In the rows, zero is written as 128.
Each row of numbers stands for one thing and depends on some of the facts below. Use the named rows to name the rest.

Some facts about the things:
skikor	π	154; brakir	π	914; dripudri	π	914; givon	π	154; puskim	π	154
flavin	π	914; subrustur	π	417; sogir	π	914; fato	π	417; lestek	π	417
sulin	π	154; gridrok	π	417; skibri	π	914; bubri	π	154; kloduk	π	914
zase	π	154; stagro	π	154; bazam	π	914; bifemas	π	154; brodol	π	914
teto	π	914; bregi	π	154; pitruni	π	914; dabal	π	154; bapleste	π	914
lapun	π	417; skolu	π	914; flivan	π	914; telozin	π	417; pomus	π	914
stistul	π	914; migras	π	154; binal	π	914; kleros	π	154; dreflu	π	914
vebiski	π	914; sidek	π	417; steski	π	154; genu	π	914; skikliskur	π	914
klostiske	π	154; fladi	π	914; bufimok	π	154; flerok	π	154; kliflun	π	914
grolebrin	π	154; ponon	π	417; skasen	π	154; peskistar	π	914; zaskuzi	π	154
bopim	π	154; leza	π	154; skepas	π	914; stoklidral	π	154; grodru	π	417
drakam	π	154; trapu	π	914; dugrer	π	417; farin	π	914; seflen	π	154
pabuk	π	914; stoskol	π	914; nutrok	π	154; zupin	π	154; drodul	π	417
gazodro	π	914; klatrami	π	914; klezin	π	914; peto	π	154; februn	π	417
deskaskar	π	417; sipu	π	417; rutak	π	914; drire	π	417; dreses	π	154
flogruk	π	914; kosin	π	914; nibetrom	π	914; manuk	π	914; tipliklun	π	914
luflo	π	914; skimi	π	914; nume	π	154; stidi	π	914; tolam	π	417
pezer	π	914; legus	π	154; tefefer	π	154; flefli	π	914; pubrak	π	914
zudil	π	154; drodre	π	914; klopel	π	154; letror	π	914; gemal	π	914
budore	π	417; breplun	π	914; dotin	π	914; tusan	π	154; bivu	π	154
kirir	π	914; stutegrom	π	914; romul	π	914; sabuk	π	914; luska	π	154
liplen	π	914; brize	π	914; puflebon	π	914; drefledrul	π	154; grevupes	π	914
drebran	π	154; drisozur	π	417; papek	π	914; laflo	π	154; bidutru	π	417
kulam	π	914; brebe	π	914; pavos	π	914; rufas	π	154; nebon	π	914
fisku	π	154; sema	π	914; fluto	π	154; zerok	π	914; pleso	π	914
peflek	π	417; truklu	π	914; brasi	π	914; draklum	π	154; koruk	π	914
dazas	π	914; legazen	π	154; vumuk	π	914; gador	π	417; nezal	π	417
burabrur	π	914; keve	π	914; gonabik	π	154; ritran	π	154; tagru	π	914
siser	π	914; bronam	π	914; plefor	π	154; brakir	τ	pitruni; brakir	τ	pubrak
brakir	τ	rufas; flavin	τ	burabrur; sogir	τ	dazas; lestek	τ	plefor; lestek	τ	flivan
bubri	τ	klopel; zase	τ	burabrur; zase	τ	februn; zase	τ	drodre; zase	τ	bopim
zase	τ	sema; zase	τ	brodol; stagro	τ	givon; stagro	τ	drodul; bazam	τ	legus
bazam	τ	fato; bifemas	τ	burabrur; bifemas	τ	kloduk; bifemas	τ	klezin; teto	τ	peto
teto	τ	legus; bapleste	τ	pabuk; bapleste	τ	drodre; skolu	τ	stistul; skolu	τ	grevupes
migras	τ	dazas; migras	τ	brodol; binal	τ	klopel; binal	τ	februn; binal	τ	pomus
binal	τ	skasen; dreflu	τ	ritran; dreflu	τ	flefli; dreflu	τ	luflo; dreflu	τ	skimi
vebiski	τ	givon; vebiski	τ	papek; vebiski	τ	zupin; vebiski	τ	bronam; vebiski	τ	rufas
steski	τ	kosin; skikliskur	τ	subrustur; klostiske	τ	zudil; klostiske	τ	klopel; klostiske	τ	stoskol
klostiske	τ	ritran; klostiske	τ	peflek; fladi	τ	nebon; fladi	τ	drakam; fladi	τ	pavos
fladi	τ	tefefer; bufimok	τ	subrustur; bufimok	τ	lapun; bufimok	τ	sulin; flerok	τ	klezin
flerok	τ	manuk; kliflun	τ	flivan; ponon	τ	papek; ponon	τ	tefefer; peskistar	τ	dabal
peskistar	τ	luska; peskistar	τ	klezin; peskistar	τ	skikor; peskistar	τ	trapu; zaskuzi	τ	subrustur
zaskuzi	τ	peto; zaskuzi	τ	kirir; zaskuzi	τ	plefor; zaskuzi	τ	deskaskar; zaskuzi	τ	peflek
leza	τ	bronam; stoklidral	τ	bregi; stoklidral	τ	subrustur; stoklidral	τ	givon; stoklidral	τ	brebe
farin	τ	subrustur; farin	τ	tipliklun; farin	τ	bivu; farin	τ	fisku; seflen	τ	sidek
gazodro	τ	drodul; gazodro	τ	lapun; gazodro	τ	skikor; gazodro	τ	pezer; gazodro	τ	kleros
sipu	τ	vumuk; sipu	τ	skibri; sipu	τ	sidek; sipu	τ	puskim; rutak	τ	kloduk
rutak	τ	klatrami; drire	τ	papek; dreses	τ	flefli; nibetrom	τ	peto; nibetrom	τ	plefor
stidi	τ	nebon; stidi	τ	dabal; letror	τ	luska; letror	τ	brebe; gemal	τ	dripudri
gemal	τ	drodre; gemal	τ	truklu; breplun	τ	gridrok; breplun	τ	flivan; dotin	τ	pubrak
dotin	τ	nume; tusan	τ	sabuk; tusan	τ	flefli; stutegrom	τ	skimi; stutegrom	τ	klatrami
romul	τ	pavos; romul	τ	rufas; romul	τ	telozin; romul	τ	grevupes; liplen	τ	gador
liplen	τ	manuk; liplen	τ	puskim; puflebon	τ	legazen; puflebon	τ	bidutru; drisozur	τ	dripudri
drisozur	τ	tolam; kulam	τ	legazen; kulam	τ	truklu; kulam	τ	peflek; fluto	τ	pezer
fluto	τ	brodol; zerok	τ	legus; zerok	τ	peflek; pleso	τ	givon; brasi	τ	brize
brasi	τ	skikor; draklum	τ	zupin; draklum	τ	dugrer; koruk	τ	subrustur; koruk	τ	brebe
koruk	τ	skepas; nezal	τ	pitruni; nezal	τ	budore; keve	τ	flogruk; keve	τ	drefledrul
keve	τ	klatrami; gonabik	τ	laflo; gonabik	τ	peto; gonabik	τ	nutrok; tagru	τ	brebe
tagru	τ	fato; tagru	τ	grodru; siser	τ	genu; siser	τ	grevupes

Known rows:
koruk: [111 124 127 133 120 154 147 136 110 129 132 104 131 109 119 102 163 143
 129 141  87 112 146 106 129 114 133 126 106 150 122 114 105 150 137 120
 127 157 119  94 143 139 106 136 120 129]
truklu: [121 132 150 142 135 129  91  93 112 153 152 128 125 111 113 106 121 173
 129 136 125 108 125 127 117 107 128 115 116 151 116 121 103 109 145 132
 131 142 124 109 126 146 140 128 110 101]
dotin: [117 108 124 128 165 178  85 143 113 110 174 121 109 145 113  88 170 116
 113 135  91 112 120 127 145 100 140 162 136 162 150 121 104 143 138 134
 148 182  96 126 144 136 127 126 132 143]
klopel: [147 146 130 106 128  83 155 135 140 144 136 150 125 142 132 172 100 108
 140 123 157 172 110 131 152 140 110 132 129 103 134 153 144 105 135 133
 136  80 132 156 124 113 155 116 123 140]
binal: [124 125 129 137 129 148 130 115 115 136 131 113 134 112 113  96 152 149
 156 135  95 105 128  94 127 107 143 133 113 155 128 125  87 127 141 133
 130 140 122 112 145 142 126 130 106 107]
fladi: [136 114 127 137 130 169 135 131 122 127 133 125 118 117 111 105 158 127
 122 138 112 102 146 105 130 109 161 138 108 141 133 111 102 155 127 121
 114 175 131 106 148 142 114 141 123 114]
pavos: [142 120 140 142 141 148  95 115 121 133 155 150 107 116 115 115 135 146
  97 138 145 103 144 138 113 107 144 119 113 135 126 106 116 136 124 123
 109 183 135  98 127 147 130 142 125 111]
skikor: [145 143 130 101 124  99 175 148 139 143 122 157 127 130 125 179 106 105
 114 122 151 171 121 147 155 144 106 130 129  90 130 136 156 123 136 119
 120  94 128 145 121 115 144 121 133 163]
brasi: [121 125 126 133 123 162 151 134 114 129 120 117 135 100 112 102 162 142
 132 136  87 105 143 108 128 112 136 126 112 142 122 110 102 149 138 120
 114 156 119  97 142 141 112 136 116 131]
brize: [123 133 139 136 130 140 123 122 113 138 138 141 127  95 118 113 141 164
 109 136 114 106 142 142 109 110 113 102 116 133 110 102 121 133 137 121
 110 160 121  85 122 148 128 134 118 134]
flerok: [138 135 101 106 120 116 194 150 156 140  82 134 126 134 121 158 123  89
 130 116 133 167 120 115 155 142 126 156 136 100 141 160 131 154 138 125
 126  85 127 173 139 101 131 110 130 160]
draklum: [149 127 119 100 127 132 189 168 140 127 121 138 124 151 122 170 131  66
 125 127 133 170 123 119 180 144 142 164 125  99 150 139 143 146 130 118
 126 110 126 158 145 109 129 126 141 161]
ponon: [134 101 132 146 120 173 104 138 129  72  89 100 169 158 144 118 116  94
 149 114 128 100 131 127 114 172 160 146 164 110 137 101 159 121  93 132
 120 121 138 152 122 127  97 139 167 125]
grevupes: [153 113 140 147 138 147  90 105 126 136 156 154  99 122 112 117 129 141
  97 139 164  99 149 129 113 106 163 122 105 133 128 107 112 140 118 123
 106 189 147 103 133 147 133 144 124  91]
sogir: [125 129 139 133 125 167 143 116 112 144 117 117 146  99  98 100 149 152
 154 133  80 101 124  98 139 110 146 137 118 147 126 113  88 126 152 126
 118 140 115 114 148 145 126 131 109 119]
vumuk: [106 129  94 154 141 134  89  93 153 154  84 141  98  97 113  87 127 178
  73 119 139 100 142 156  72  98 105 116 145 139 113 147 101 179 145 132
 115 156 121 130 113 124 126 105 122 134]
flivan: [ 93 122 135 154 122 102  95  98 110 144 169  93 103 133 138 107 127 167
  96 148 144 126 157 124 108 116 125 106  88 164 109 135 116 138 128 125
 155 155 136  89 124 131 110 134 122  91]

Rows to name:
No name comes twice in this set of rows, the named rows included.
[107 125 127 132 120 152 150 137 108 129 134 103 132 109 120 104 163 144
 126 141  85 114 148 110 129 117 129 122 104 148 119 112 110 148 139 118
 128 155 116  89 141 139 104 136 120 134]	farin
[144 133 112 135 143 111 116 130 128 110 152 157 117 103 148 102 158 153
 154 134 122 102 134 120  83  96 106  94 124 140 119 125 105 118 119 143
 116 150 135  86 121 148 143 132 100 115]	flogruk
[120 124 129 134 124 161 148 132 112 131 126 113 134 104 113 102 159 143
 132 138  87 107 140 108 130 112 136 128 112 145 124 113 102 147 140 122
 118 156 118 100 143 141 113 136 117 128]	gazodro
[138 142 131 102 123  97 173 153 136 139 135 149 122 137 131 179 107 103
 108 127 150 177 125 148 159 147 105 129 122  95 130 137 160 126 133 119
 127  98 128 141 120 112 140 121 138 165]	bregi
[104 123 126 139 122 141 139 126 110 132 140  93 127 118 123  99 157 145
 132 142  96 115 146  97 127 114 137 127 100 159 121 124  99 145 137 125
 141 150 124 101 142 135 106 134 117 115]	teto
[133 133 125 137 137 126 111 119 125 128 143 148 121 101 130 104 144 162
 134 134 122 104 133 130  95 101 114 104 123 140 118 121 107 123 131 134
 114 150 127  95 122 146 138 131 107 118]	kloduk
[120 120 145 146 117 140  87 125 121  85 100 110 173 140 153 125  92 131
 138 114 136 107 126 162  93 173 117 111 168 106 116  98 178  97 103 132
 120 104 130 132  99 132 108 131 161 136]	lapun
[ 82 188 116   4  39 115 149 139 186 184  76 126 100 119 165 200 165  53
 142  89  54 162  50 183 229 116 168  88 188 178 169 164 209 150  47  78
 126 142 144 212 141  81 170 191 143  65]	steski
[120 104 141 141 165 159  20 135 123  64 146 123 148 181 150 109 103 104
 117 109 139 110 100 184 111 159 121 145 197 122 146 107 182  93 102 147
 147 133 106 162  98 126 126 123 176 152]	budore
[127 133 119 104 114 102 193 153 136 138 119 112 128 150 130 165 123  87
 137 129 130 179 126 106 172 150 129 152 112 113 138 154 137 138 135 122
 147  84 130 156 141 104 124 120 132 148]	zaskuzi
[152 144 117 106 133  72 158 145 144 130 139 156 119 143 146 171 111 102
 148 123 159 173 112 129 142 135 104 127 129 103 135 157 143 107 125 137
 137  82 137 150 122 113 155 116 119 141]	ritran
[144 105 144 154 130 150  57 118 131  80 111 128 151 160 147 128  87 112
 124 113 172  99 128 158  96 168 152 128 168 104 131  98 173 104  88 135
 114 130 147 146 105 132 117 139 167 112]	telozin
[125 140 129 110 119  75 160 137 134 147 143 126 115 152 139 176  99 107
 110 130 165 183 128 138 155 149 109 130 112 109 127 155 154 123 131 123
 149  88 134 146 121 107 134 118 135 140]	plefor

Now the same things, written a new way:
Some things and their rows:
klopel: [194 120 135  72 156 119 164 143 128 159 111  90 145 121]
budore: [155 122 115  60 175 114 152 106 124 125 129 105  94 127]
tusan: [200 118  99  78 170 126 155 161 121 162 114  87 129 139]
pitruni: [136 131 122  77 183 126 156 125 165 139  90  75 105 136]
flavin: [136 139 106  91 158 133 154 124 155 181 102  83 109 150]
drebran: [189  99 120  85 171 125 164 144 128 161 117  88 130 130]
skolu: [136 123  96  88 178 129 149 135 158 152  93  81  99 157]
bivu: [184 107 136  92 181 123 168 153 132 159 120  95 125 118]
kirir: [128 137 125  82 172 123 150 150 168 163 104 100 112 125]
flogruk: [142 152 102  66 179 136 161 136 160 166 100  77 112 133]
kloduk: [141 155 112  74 171 142 169 123 160 178 106  75 115 127]
kulam: [130 129 105  86 154 124 141 149 160 175  97 101 111 154]
genu: [134 129 115  78 181 130 157 127 166 142  94  75 108 138]
nutrok: [180  96 130  78 173 122 161 154 133 158 119 102 135 115]
draklum: [192  94 116  97 176 121 156 147 121 154 114  82 117 149]
stidi: [137 130  94  95 183 134 152 131 156 170 103  77  92 149]
skikliskur: [130 132 119 101 182 127 148 157 162 170 110  94  97 134]

Which thing is each row?
No name comes twice in this set of rows, the named rows included.
[190 117 129  72 162 117 162 154 128 160 114  92 140 124]	zudil
[188 101 112 103 145 121 154 135 112 186 119  91 131 161]	zase
[146  99  75  65 175 129 150 113 119 160 143 123  93 135]	sipu
[131 114  80  81 182 148 156 130 163 183 111  89 107 144]	liplen
[138 149 116  65 164 124 155 145 164 161  98  92 118 134]	stoskol
[135 145 129  84 163 130 165 119 163 169 102  81 113 134]	dazas
[192 109 138 100 175 127 172 134 121 168 124  83 119 121]	kleros
[125 130 126  70 177 131 156 141 173 157 101  96 119 122]	flivan
[135 149 125  76 162 138 167 112 162 178 103  79 120 132]	burabrur
[149 117 103  73 148 108 146 111 115 154 134 122  97 150]	drisozur
[137 141 100  88 150 125 146 138 151 178  95  87 113 164]	binal
[192 107 128  90 186 135 176 130 125 167 122  82 125 116]	dabal
[200 118 113  72 171 130 169 144 125 165 116  82 132 124]	drefledrul

